Each row, then the tier of its hidden value:
[  70  -21  -47   57  106 -104 -234 -222   64   85   52  -28  -34   70
  231  -74  -24  -41 -179   42  227  207  182  127   60  -80  219  432
   29  145  297  397  -56  120  116] | Dera
[  13    7    1   -4   21   41 -125 -159  -51  116   -9   20  -12  -37
  -47   -1 -119   21  -28   83  -18 -158 -122  -62   30  -91   -7   90
  -16  -97  136  -75 -133  -36   -2] | Kudib
[ 200  124  119  168 -338  369  305  -32  -26   73 -137  118   57  -35
 -137  204  -50  196  302  201  -44 -166 -240  -33 -137 -153   99 -507
   70 -290 -446 -192 -170 -239   83] | beteb
[ 324   10  -54  249 -268   37   62 -220  259   80  -59 -126  -44   64
  482  -49   95  211  -86  282  329  408   83  418 -226 -104  501    4
   80   92  -37  474 -126  -29  236] | lazil
[  72  -53   13   69   66  -14 -163 -179   14   89   18  -21  -38  -13
  137  -54  -82   11  -78   72  139   37   43   61   39 -148   98  243
   10   34  166  227  -87   76   98] | Dera
[ -19   23  -55  -74   85  -65  -95 -119 -140   70  100   27  131    4
  -15   42 -162   58 -114  -57  -17 -145 -156  -75   86  -32   51  175
  -22  -22  202 -151  -49  -62  -24] | Dera
[ 139   26  -66   53   -4  -55  -26 -161   53    7   40   51   84  161
  239   27  -18   96  -80    8  226  172  142  157  -15  -24  283  210
   83  157  181  287  -14    9  153] | lazil
[ 133  -41 -149   61  107 -155  -31 -112   69  -42  117   82  126  252
  313   24   26   40 -175  -77  321  353  274  212  -13   67  357  451
   97  275  260  453  102   70  138] | zetud
[  70  -46  -70   65   42  -71 -184 -194   47   97   37  -62  -25   30
  179  -75  -47   12 -161   83  149   86    7  106  -19  -74  162  293
   -3   46  213  203  -89   42   75] | Kudib
[  -4 -152 -268   95 -102  -72  -91  -89  -21   96  118 -208  110  -54
   97 -100  -87  130 -292   94  -33  -14 -408   96 -237   14  171  111
  -93 -190   16 -316  -99 -147  -85] | vuteb
[ 107   48  -64   17    4   53  140    5  -27   18  -10  207   92  189
 -108  169   -6   13   61   -8   75  -47  -51  -32  -42   92  101   96
   62  -20    1   17   12 -110    6] | beteb
[  18  -90 -111   61  108  -79 -250 -199  104  101   22  -18  -93   66
  159 -118   -7  -68 -176   97  167  186  157  105  -19  -17  143  433
   19   70  304  305  -67  103   32] | vuteb
[ 173   76  -14   47 -118  103  166  -83   23   17  -45  147   90  132
   62  138  -23  159   99   73  100    6   -9   70  -79    5  188  -97
   92    3  -20   51  -46 -129   89] | zetud
[  35   42   21   29  -74  117 -104 -175  -13  136  -72   12  -51  -44
  -76   -1  -93   40   32  155  -41 -198 -160  -59  -28 -115  -14  -43
   -7 -167   51 -112 -197  -78   18] | Kudib
[ 315  136  -61   -5 -255   67  240 -177  212   91 -176  107  -40  156
  218   96   52  303   75  305  110   -2 -116  258 -237  129  273 -267
   91   44  132   52 -146 -239   73] | lazil
[ 141  -43 -161   78  120 -148  -17  -84   94  -35   96  108   99  285
  278   40   66   -5 -167  -67  339  379  288  210  -35  103  355  494
  100  266  236  499  114   73  124] | beteb
[ -28 -111 -105    6  176 -105 -232 -154    5   95   78   -2  -24   21
   89  -90  -74  -62 -191   27   96   81   64   29   37   -5   68  438
  -11   46  316  159  -29   79  -32] | vuteb
[  16  104   76  -66  -85  220  240   18 -253   15    1  221  227  -18
 -291  251 -215  185  235  -55 -186 -417 -302 -248   50  -66  -93 -356
   35 -224 -179 -500  -55 -246  -46] | zetud
[  59  -70 -206   65   14 -111 -231 -218  170   93   -4  -59  -81  144
  209 -134   48  -16 -232  139  184  183   75  182 -144   64  214  382
   16   71  321  247  -96   31   52] | vuteb
[ 205   22  -77  143 -167  -10  -68 -231  169   99  -46 -108  -47   67
  301  -62   33  124 -121  208  212  167  -31  257 -160  -80  320   82
   31   36   94  261 -158  -36  166] | Dera
[-189 -253 -415 -490  692 -650  -21  117 -363  -13  493  129  435   83
   77   65 -317  112 -599 -427 -107 -109 -336  -79  204  511    4  852
 -132  327  902 -456  395  -99 -488] | Dera
[  98  147  165   99 -243  294  -19 -209   -6  176 -157   12  -92 -136
 -124   54  -94   79  192  257  -75 -235 -188  -81  -12 -247    3 -323
   15 -280 -172 -129 -296 -124   81] | Kudib
[ 177 -142 -475   55 -342  -95   57 -114  221   58 -121 -197   15  206
  148 -123   43  359 -253  313  -39 -317 -717  282 -670  251  136 -235
  -91 -205  121 -565 -226 -388  -37] | vuteb
[   7   -4   58    4   23   91 -107 -144  -84  120  -19   31  -20  -85
  -91   11 -149   26   29   84  -46 -218 -145 -104   55 -147  -65   25
  -18 -136   73 -107 -143  -33    0] | Kudib
[115  34 -98  47  50 -12  49 -34  32   1   6 189  68 260  -6 121  43 -45
  -6 -32 185  91 100  33 -34  94 173 275  85  82  89 230  32 -25  70] | beteb
[ 243  175   -7  164 -273  210  179  -88  158   90 -164  140  -45  191
  -37  157  128   28  157  216  146   74  -24   94 -175   23  256 -131
  100 -110 -208  178 -148 -152  129] | beteb
[ 238  116  -49  170 -251  100   63 -191  167   14  -91   42   30  213
  232   55   75  149   43  147  249  179  115  221 -171  -58  358  -57
  120   52  -41  293 -123  -77  252] | zetud
[  87   28  -37    5   15  -28    0 -124  -43   19   63   67  127   87
  130   60  -90  108  -53  -25  121   37   22   55   33  -42  187  133
   54   79  139   92  -16  -32   89] | lazil
[ 309  189   -8  104 -295  104  125 -245  245   97 -154   47  -59  153
  294   62   98  203   55  291  218  216   94  290 -164    6  403 -149
  121   72   55  317 -175 -130  185] | lazil
[ 141  140  -32  206 -224   90   40 -152   18   38   94  -43  177   74
  216   93   21   72  -72   25  212  383  119  156  -22 -122  492   76
   87   -7 -187  260  -59  -51  180] | zetud
[  49   18   14   24   81  -35 -155 -182  -24   77   49   21   23   28
  119  -11  -90   -1  -84   11  138   59   93   28  104 -117  139  269
   31   72  206  219  -63   66   95] | Dera
[  85   49  -38   14    5   85  149   24  -75   23   -4  209  111  148
 -168  187  -36   10   89  -21   30 -109 -104  -88  -20   64   56   49
   51  -71  -54  -66    5 -121  -12] | beteb
[ -41 -129  -86  -72  296 -214 -165  -85 -148   48  218    2  142  -20
  133  -26 -174   -1 -258 -142   89   64   -5   -3  161  -13   93  510
  -32  139  355   89   86   82  -59] | Dera

Part 2:
[  59  -21 -111   28  -63  -98  -42   84   72   75  -12   -4    1  -26
  143  -96 -142  -16  -79    6   -4  -55   -9  -84  -43    4 -120   33
   89   56  -59  -76  124  -63  -75] | [96]
[  72  -96 -151   53 -106 -254  -58  128  129  -28  -29  137  127    5
  116  -82 -224  -89 -170   -8  -23  -55  -42  -80 -109  -39 -151   31
  -15   -3 -101  -51  145 -266 -124] | [94]
[ -11  -16  -59  122   -4   56 -186  115  -84  117  -47   51  -70   86
  -53 -141  -58   40    9   27    0  434  147 -279 -200  -95 -157  -31
   89  110  191   21  123  215   26] | [92]
[ 174   38  -51   69   -9   76   -2   13  -34  160   21 -121  -99   50
   67   23   56   12  -29  -48  -33  128   -1  -62   21 -108   74  -11
   19   18    3  -60    8  123  -26] | [102]
[   7   23  -60  146  -46   29  -77   69  -30   53  -20    6  -57   77
  -20  -91   13   35   64   13  -11  233   22 -100  -52  -72  -87  -44
   44   83  152   35   41  125    6] | [98]
[ 74  10 -75  87 -52 -52  -4  51  32  52   9 -48 -17  17  61 -49 -24   4
 -26 -15 -34   0 -41 -31  22 -39 -24  -7 -19  19 -17 -23  21  -5 -46] | [102]
[-58 -46 -13 144 -15 -26  -2  11 -19  52  29 -20 -23  14  32 -14  -8 -25
   6 -11  74  -8 -72 -34  89  -2 -95 -24 -60 -10  55  32  38 -28 -15] | [101]
[ -84 -118 -280  150 -172 -469 -170  330  183 -132  -97  201  137   66
   81 -324 -411   29  -52   14  -32   11   78 -231 -215  -45 -380   18
   81  161  135   42  149 -266 -180] | [96]
[  12    8  -22  156  -13  133 -130   71  -87   99  -37   70  -89  103
  -19  -76   35  -10   79   37   49  406   31 -146 -122 -103 -123  -40
  148  122  231   28  131  173   39] | [92]
[  73   -5   49  -18   46   -3   54   -5   39   69   71  -94   12 -125
  130  -31   15  -68 -125   48    5 -225 -180   24   77  104   49   83
  -64  -34 -288  -97   92  -75    6] | [94]
[  71   44  -98  141 -165  -28   65  -34   86  -35   -7   52   27   56
   74   51   37  -60   53  -11  -16  -63 -153  195  104  -55  -37  -70
   10  -16   51   11    7 -132  -58] | [102]
[  -2   72   75  103    5  164   74 -111  -56   64   68 -120  -64  -23
  -24   55  206   -5   60   25    0  -14 -139  111  170   39   82  -47
 -121  -57  -41   22  -48  126   79] | [98]
[  17 -144  -92   17  -24 -149  -79   85   56  104   -5   86   53  -39
  174  -52 -242  -99 -195  -17   95  -57   -6 -165  -77    3 -202   58
   69    2  -86  -92  222 -199  -97] | [94]
[  37   18 -103   77   -2  -65 -113  161  -10  101  -14 -100  -74   34
   15 -200  -91  113   -6    2  -67  174  117 -246 -106  -46  -81   10
   40  125   59  -13   31  186  -24] | [101]
[ 512  282   67  -45   13   24  227    4  114 -111  106 -288   64  -46
  -72   -6  417   20 -104   65 -468 -153 -341  294   77  -34  656   61
 -432 -115 -611  -93 -277   86   59] | [96]
[ 111   42 -128  133 -142  -17   12   24   57   25  -24   29  -23   84
   90   11   -1  -24   56  -30  -15   51  -72   83   34 -104  -53  -55
   93   48  110   -6   34  -50  -69] | [102]
[-153 -156 -155  191  -92 -339 -133  169   38  -66  -30  125  124   80
 -104 -151 -245   22 -109  -44  -22  123  119 -259 -101  -60 -251  -57
 -241  -46  111  120   10 -138  -97] | [101]
[ 110   10  -37   35   80  -21  -80  129  -55  164   25 -194  -97    2
    7 -147  -26  102  -82  -18  -81  153   99 -275  -73  -48   50   44
  -61   63  -70  -51    0  226   -6] | [101]
[ -77  -67   35  138   57   71  -61    1 -108  137   34  -43  -79   21
   -9  -11   18  -12   -7  -10  111  153    2 -154   44  -15  -95  -22
  -43   -2   98   30   70  102   30] | [98]
[ -62  -38    2  169   16   46 -103   73  -78   64   -9   45  -53   64
  -36  -86   10   -7   46   31   68  272   -2 -154  -61  -47 -130  -28
   24   69  169   56   98  101   32] | [92]
[ 127   75  -30   65 -141  -39  142  -69  138 -104   32   43  102  -33
   86   67  106 -114  -23   39  -81 -247 -296  316  132   30   84  -19
 -106  -85 -206  -30   -3 -229  -26] | [94]
[ -72  -43  -65  185  -80    5  -56   10  -32   48  -15   74  -26   84
   -4   -1  -22  -23   56  -20   80  168    0  -47   20  -67 -168  -80
   16   14  210   64   60    5  -20] | [98]
[-459 -218  171  104  173   26  -41  -77 -148  173  115  -95  -59 -189
   50  -58 -109  -34  -60   38  347 -241  -43 -224  227  277 -329   38
 -129  -79   -4   52  167   -2   79] | [101]
[ 123   19 -134   -2 -122  -99   -8   58  133   17  -19   50   55  -30
  163  -68 -119  -53  -87   21  -53 -105  -78   38  -56    1  -81   28
  103   43 -130  -99  127 -138  -77] | [94]
[ -45  257  -32  -15  -69  126  -74   61   48  -13  -22 -136  -73  -96
  -61 -330   86  198  158  181 -222   86   46  -23 -115  159  -43   -9
   98  197  -77  -11   -7  412  132] | [92]
[ -58  103   43  140  -52  137    7  -38  -19  -37   14   11  -25    5
  -66  -58  169    2  137   96  -26  105 -137  109   47   46  -26  -58
  -28   38   54   65    8  125   95] | [92]
[ 140   67 -132   69 -213 -146   81   16  206 -152  -21  140  147    6
  112   -5  -19 -106  -27   40 -112 -191 -237  274   20  -11  -15  -22
  -10  -17 -143  -33   49 -292  -81] | [94]
[ 131  -22  -75   28  -67  -96   14   43   89   21    8   35   60  -22
  123  -12  -66  -85 -124    3  -34  -92 -116   23  -13  -18  -15   32
  -16  -22 -159  -77   97 -164  -69] | [94]
[-134 -116   87  121  -37  109  121 -215  -18   82   72   79   13  -75
  172  233   45 -223  -28  -12  286 -287 -282  225  301   98 -149  -28
   -9 -155  -16  -13  162 -284   -6] | [96]
[  -6  -50  -45  165  -32   53  -36    3  -57  128    2   10  -81   78
   65   35   -9  -36   39  -45  123  146  -19  -60   57  -88 -124  -48
   80   32  196   16   85   21  -31] | [101]
[ 113  -24 -125   91 -107 -148  -10   99  102  -19  -23   78   55   39
  117  -50  -98  -67  -59   -4  -24  -30 -100   13  -34  -67  -73   11
   37   33  -28  -38   93 -183  -99] | [96]
[ 124   24  -99  100 -169 -137   81  -16  131 -101    5   84  130   30
   33   55   18  -95  -67  -11 -106 -123 -178  196   59  -49   37  -48
 -165 -106 -128    1  -25 -238  -74] | [96]
[ -91  -26   37   99   41   22   -9   -9  -58   87   55 -104  -45  -41
  -13  -52   27   24  -16   13   43  -12  -31  -93   89   60  -55   -8
 -125  -27  -25   25   12   93   36] | [101]

[ 178  -71  -97   20  128  155  -84  -82    7  -10  -64 -223   47    6
   82  -98  -47   45  -96    2   45  -39  -20   -3   23 -140  170  125
   -7  -42  -82   67  -91  -35  170] | L
[  5  33 -15  46 106  37  -7   0 -47  34 -24 -19  21  33 -25 -36 -33  38
 -45  24   1 -59 -22  28  48 -73  32  -5  69 -47 -25 -10 -26 -51  36] | J
[ 12  11 -53  51 -51  -6  -9 -16  39 -13 -99 -31  10  -7   7 -10  16 -26
  18 -36  76 -48  16 -43 -70  75  14  35 -35  62  48  12 -40  28  12] | P
[  62  -88   82   50  -48   -4  -56  -30  -22  -59 -147 -113  177   30
  -68    5   92   31  -83  -51   37 -133   34  -26  -17  -25  -93   40
  133  -30  117  -30 -154   45   38] | D
[ -12  -39   20   40 -141  -20  -19   13   -6  -50  -89  -58  104   44
  -24   91   56   31   62  -12   85 -102   80    7  -89   39  -26   65
   96  -57   27  -29 -138   52  -75] | D
[  -3   63  -14   56   83   40   10   -9  -89   47   24   32  -46   32
  -51  -33  -43   37  -16   30   13  -71  -40   23   -4  -22   55  -15
   48  -71  -36  -41   15 -126  -12] | J
[-110   89  -47  177  156   82  -21 -128  -28   76  118   46 -324   47
  -22 -120 -155  110  -79   14  -77   73 -141  -98   60 -112  232 -151
 -264  -15 -213  -95  128 -209  -77] | L
[  50  -23  -39   51 -117  -23  -43   -7  -36  -18 -108 -115   84   36
  -47   67   57   27   40  -58   84 -125   64  -23 -103   31   23   27
   95  -59   44  -20 -144    8  -37] | D
[ -31  -77  119   76  -65    0  -68  -72   82 -103 -132  -86  112    5
   23  -46   51   30 -109  -29    1  -35   21 -102   21  -79  -67   63
  -37   44   77  -37 -106  124   -5] | P
[-54 -32  28  61 -91  23  21  12  46 -41 -66  47   3  46   3  42   3  -2
  70   2  98 -24   0  18 -74 127 -33  56 -38  36 -16  -6 -31  18 -51] | N
[ -41    1  -39   -3 -119  -70  -69   92   33  -42 -128 -205  263   65
   79  147   34   71   84   15   34  -86  186   34   29 -207   30   95
  236 -146  -24   29 -270  218  -84] | A
[-90 -50  54  85 -63 -11   9  16  66 -38 -97  32  36  63 -22  47  19  21
  27 -15  53 -14   1   8  -9  74 -76  -6 -21  52  -3 -15 -57  64 -43] | N
[ -69  106   24   38  -13   61   24   38   57  -23   -6  107  -69  -39
  144  -88  -94  -79   40   69   54   41  -50  -18  -21   48   54  147
 -116   41   -2   25  109  -14  -33] | V
[-33 -48  40  78 -83  14  -5  16  13 -33 -84  -5  40  71 -31  55  18  22
  45 -26  77 -55  -1  21 -51  82 -35  18  23  -7  -7 -14 -72   4 -47] | D
[ -62    1  -28   40 -113  -31  -12   21   85  -45 -103  -41   64   16
   63   55   14    0   65   -2   73  -21   73  -24  -46   17    5   71
  -14   31    5   15  -95  129  -57] | P
[ -91   40   99   42    5   95   11   64  126  -67  -53   91   10   -5
  193  -97 -104  -75   12   77   43   89  -71   11   53    8   -7  183
 -117   65  -20   61   85   65    2] | V
[-385  232   77  226  108  -99  119  -43  -98  141  197  417 -439   59
 -218  -35 -117   88   -2   48 -125   49 -151  -72   41   87    9 -364
 -228   36 -109 -239  276 -267 -281] | A
[  49  -53   55   56  -62   31   -1  -61  -32  -44  -70   10   15    3
  -72  -20   56   -4  -29  -24   87 -106  -13  -30 -109  127  -54   54
    2   18   86  -47  -35  -57    6] | N
[-36 -12  30  39 -62 -19   5 -18  42 -46 -84  14  51 -13  -2   2  40  -8
  -4   7  58 -53  40 -31 -48  54 -57  56  -5  49  70 -22 -49  66 -18] | P
[ -32  107   -2   31  -10   32   -7   16   51  -22  -40   37  -25  -59
  131 -100  -66  -75   -1   41   35   13  -18  -59  -13   -5   59  132
  -84   39   44   24   66   16   -5] | V
[  -2   39  -35   43  228   75   22  -78  -41   59   41   57  -95  -25
  -38 -120  -55   40 -125   72  -30  -21  -57    4   68  -57   52  -28
  -45   29  -39  -33   75 -108  101] | L
[-100   44    0  187   55   72  -12   15    0   56    3   41 -187  139
  -20  -28 -136   56   38  -54   -3   60 -168    2   46   10  119 -132
 -145  -20 -186  -18   67 -160  -78] | A
[ 103  -13   21  155  195  101  -75 -115  -70   50  -60  -91  -83   51
  -98 -185  -52   45 -203 -102  -52  -44 -188  -83   78  -83   74 -120
  -76    8   -2  -32   35 -202  135] | J
[ -61   51   -9  104  -13   50   44   52  -57   48   15  111 -121   96
  -53   37  -68   13  108   -5   78  -28  -90   69  -61  144   42  -41
  -22  -43  -96  -23   53 -163  -85] | A
[-51  38  28  41 -36   7  14  -9  43 -36 -51  56  -4 -26  43 -38  -8 -34
   3  30  52 -21   4 -37 -38  53 -17  80 -56  54  49 -12  18  31 -25] | P
[ 127  123 -320 -100   84 -109  -47  -92  -82   85  -30 -231   99 -164
   -6   10   77   48  -61   59    4 -191  274  -83  -57 -220  189   52
  188  -69   94  -17 -177   96   91] | L
[ 35 -44  80  70 -52  51 -52 -74  40 -81 -97 -62  38  -8  32 -82  16  -8
 -80 -28  43 -41 -27 -89 -37  -2  -7  96 -69  35  68 -18 -40  18  20] | P
[-15  79   2  24 -10  26 -10  12  53 -29 -59  17  11 -56 115 -91 -42 -69
 -14  33  42  -5  -8 -52 -16  -3  33 129 -61  45  62  26  38  35  15] | V
[-17  11  26  57  30  19  -6  37 -37  12 -54  -9  63  62 -33  11 -12  28
  -1   4  25 -66 -15  47  22 -24 -18   3  98 -57 -10  -9 -55 -27  -6] | A
[-28 -27 -13  90 -91   5  -7  -6  25 -15 -79 -10 -22  57 -30  45   7  16
  58 -45  83 -40  -9 -14 -79 105  10  -8 -41  20 -18 -13 -52 -12 -53] | N
[  52   53 -119  131   91   24  -44   -2  -40   95  -86  -94  -70   76
  -62  -46  -62   19  -19 -112   10  -38 -104  -27   20  -12  116 -132
  -19   -1  -48   23  -11 -127   59] | A
[ -22   73   12   44   -5   45  -14    4   64  -30  -57   22  -16  -41
  122 -102  -63  -69  -15   25   37   17  -37  -57   -7   -2   45  124
  -94   53   38   30   54   20   11] | V
[-45 -16  25  93 -11  -6  -6  27   2   7 -91   2  30  76 -57  27   2  24
   8 -42  31 -46 -29  15   8  36 -39 -51  35   3  -1 -14 -51 -10 -19] | D
[  21   25  -77  -10  158   63    8  -67  -24   30   32  -15  -21  -49
   21  -67  -31   46  -81  104    4  -44   43   13   33 -101   87   64
   11  -14  -45  -15   -5  -24   81] | L
[ 21   1  28  44  58  68  -7  19 -52   3 -30 -21  50  57 -10 -15 -29  32
 -13  26  35 -66 -31  54  21 -39  14  45  92 -80 -33  -2 -40 -61  19] | J

Part 4:
[ 167   31 -143  -44   66 -103   35   84  146  -60  116 -133  -30 -159
 -150   12  151   43  -24   72 -120  -28  -65   70  297  -52  241  199
  116   30   92 -182   59  -51  229] | <76>
[  33  167 -105  137  -23  -23 -455 -196  -98 -438 -166 -301 -178  361
 -128  138 -537  -60  133   65   -5  142  -32   37 -260   38  -90   40
   50   30   73   69   57  311 -250] | <82>
[ 127    3 -344   30  143  -97   28  180 -144 -159  182   27   46 -399
   43  -24  577   53   -1  186  -22   10  149   78  474  -57  187  209
    6   74   89  -40 -214 -196  182] | <72>
[-104 -122  113  285 -513  291  286 -349 -364  427 -292  -39 -104  339
  197   65 -180  121  116  -15 -569 -304 -184 -419 -269   -5  371   70
 -179   54 -136 -280  149 -236  187] | <74>
[ 209   39 -203 -280  200 -125  267  332 -236 -153  302  131  104 -606
  252 -153  906  115   37  -98 -142  139  260  192  459   51  301  -22
  113  228   11  -12 -295   31  245] | <70>
[ 248  119  -31 -318  198  142  368   72 -384 -244  201  -57   77 -257
  479   35  258  244  -57 -439  -91  613  288  -17 -113  291  207 -622
  448   21  -55  135  -72  867 -149] | <74>
[ -23  -35  162  291 -557  186  -39 -483 -226  419 -373 -162  -52  495
   64 -160 -316  -79  291  160 -350 -542 -206 -287 -303 -273  281  346
 -347  121 -155 -364  115 -540  213] | <80>
[  57  228 -218  106  184  -32 -547 -186   83 -476 -131 -301 -158  250
 -252  205 -567  -76   94  151  152  212   -3   79 -154  -38 -204   17
  145  -48  145  109   97  350 -290] | <82>
[ -30  -27  288  189 -551  288  134 -538  -87  657 -418 -159  -84  520
   35  -79 -461  -32  274   35 -483 -549 -302 -393 -395 -263  352  200
 -211   81 -182 -426  318 -415  286] | <82>
[ 115  104 -354  -51  288 -140 -158  171   51 -251  143   39   10 -396
 -119    8  453    4   54  216   38   31  132  196  444 -116   34  189
   36  108  134   -1 -169 -140  121] | <70>
[ -47  -46   26  188 -259  408  339 -414 -195  641 -261   23   13  122
  202   82 -103  120  110   53 -351 -274  -86 -476 -161 -191  286  -72
  -35  -60 -122 -259  216 -241  204] | <74>
[  46 -127  540   93 -881  209  378 -468 -315  703 -367 -177  -55  609
  258 -330 -243   -5  316 -195 -740 -643 -343 -345 -485 -140  641  262
 -336  263 -315 -575  219 -468  448] | <76>
[ 175  -68  -34 -198    1  -18  520  247  -89   29  248   -3  -22 -340
  144   56  462  247 -145 -257 -424  183  -18  -16  283  232  476 -117
  269   68   16 -171   36  270  303] | <74>
[ 121  -97  615  -15 -882  186  388 -490 -282  733 -352 -148   12  581
  298 -483 -138  -36  385 -219 -717 -693 -314 -247 -506 -218  644  264
 -380  345 -363 -631  171 -528  494] | <72>
[ 178  278 -181 -151  280  -38 -389  -91 -128 -466   -5 -125   27  -53
   71  -69  -15  -71  211   21  233  278  249  223  -95  -85 -170 -147
  122  126   36  164 -160  357 -250] | <70>
[ 135  -19  471  -14 -640  271  318 -544 -170  764 -337 -159   68  460
  255 -377 -221  -37  342 -128 -466 -574 -224 -306 -441 -316  497  140
 -228  190 -304 -538  228 -425  392] | <80>
[  87  170 -204  -16  195   -3 -241  -20 -181 -496   12 -200 -110   37
   33  192 -209   43   29  -61   43  402  132   51 -104  158  -57 -205
  252   -3   94  192  -21  573 -271] | <89>
[ -24  228 -533  210  446    0 -591  -40  -87 -719  -31 -191 -163  -13
 -179  425 -359    4  -22  246  307  484  192   47   37   82 -363 -130
  253 -153  250  373  -47  529 -477] | <89>
[  68  144   33  106 -171  -70 -436 -237  -33 -383 -197 -353 -185  491
 -175   32 -610  -89  169   23 -107   27 -138   75 -329   15   -3  139
  -22   94   34  -64  102  223 -158] | <76>
[ 156  150   -9  -11  -82  -59 -283 -136 -248 -426  -61 -283  -64  263
   86  -76 -254  -43  158  -79   -8  180   64  107 -250   62   42  -18
   42  122  -15   26  -71  339 -182] | <80>
[ 137   78 -406   11  281 -139 -154  175   -1 -308  181  -13   22 -388
  -93   33  434   14   -1  241  102   84  149  167  472  -90   45  198
   61   48  151   20 -186 -100   85] | <72>
[  75  -18  391  107 -649  220  126 -555 -124  634 -387 -179    2  549
  118 -318 -336  -78  351    0 -441 -620 -269 -269 -427 -330  401  272
 -315  186 -251 -512  216 -520  336] | <80>
[-185  -83   50  532 -636  131 -252 -474 -212  264 -471 -204 -221  672
 -149   48 -558 -101  253  313 -449 -607 -335 -329 -295 -192  204  537
 -446   91  -64 -319  159 -636  146] | <76>
[  45  109 -389  109  232 -171 -400   62  225 -297   25  -47  -83 -181
 -371   83  131  -68   71  389   57 -103  -15  200  397 -195  -74  387
  -62   66  196  -55  -68 -293   92] | <70>
[  -5  109 -457  129  277 -184 -431  114  147 -363   37   12  -99 -250
 -342  123  226  -55   76  406   48  -71   41  206  442 -161 -107  374
  -85   92  210   18 -138 -296   54] | <70>
[ -38  -59 -231  173  -33  423  471 -192 -558  434  -61  166  106 -275
  511  146  400  219   12   21 -191   37  230 -491   69  -38  259 -281
   83 -100  -92    7  -63  -36   75] | <74>
[  95  242 -502  121  389 -103 -621    8 -273 -820   48 -175  -32  -91
    6  134  -39  -71   88  236  426  439  339  205   80   17 -322  -40
  110   -3  171  365 -298  382 -446] | <72>
[ -37  -21 -100  284 -320  195  -16 -306 -529  215 -230   -4   29  135
  301 -119  148  -33  258  202 -171 -307   97 -260  -93 -198  185  195
 -298  123 -123 -107 -163 -442   80] | <72>
[ 112  220 -105   64   25 -140 -623 -188   38 -556 -142 -299 -129  345
 -235  -23 -462 -143  208  148   98   75  -25  244 -206  -80 -171  174
  -51  124   84   11  -24  172 -229] | <72>
[ 196   97  104 -198 -106   28  139   -7 -481 -279   52 -183  -17   68
  403  -88   60   89  107 -374 -191  330  163   14 -257  242  261 -297
  200  162 -104   60 -100  589 -102] | <82>
[  62  -12 -242   36  103  -75   73  165   61 -141  123  -72 -118 -211
 -152  201  172  118 -104   67 -228   80  -64    2  339   94  222  130
  163   -7  144  -80   56   68  170] | <89>
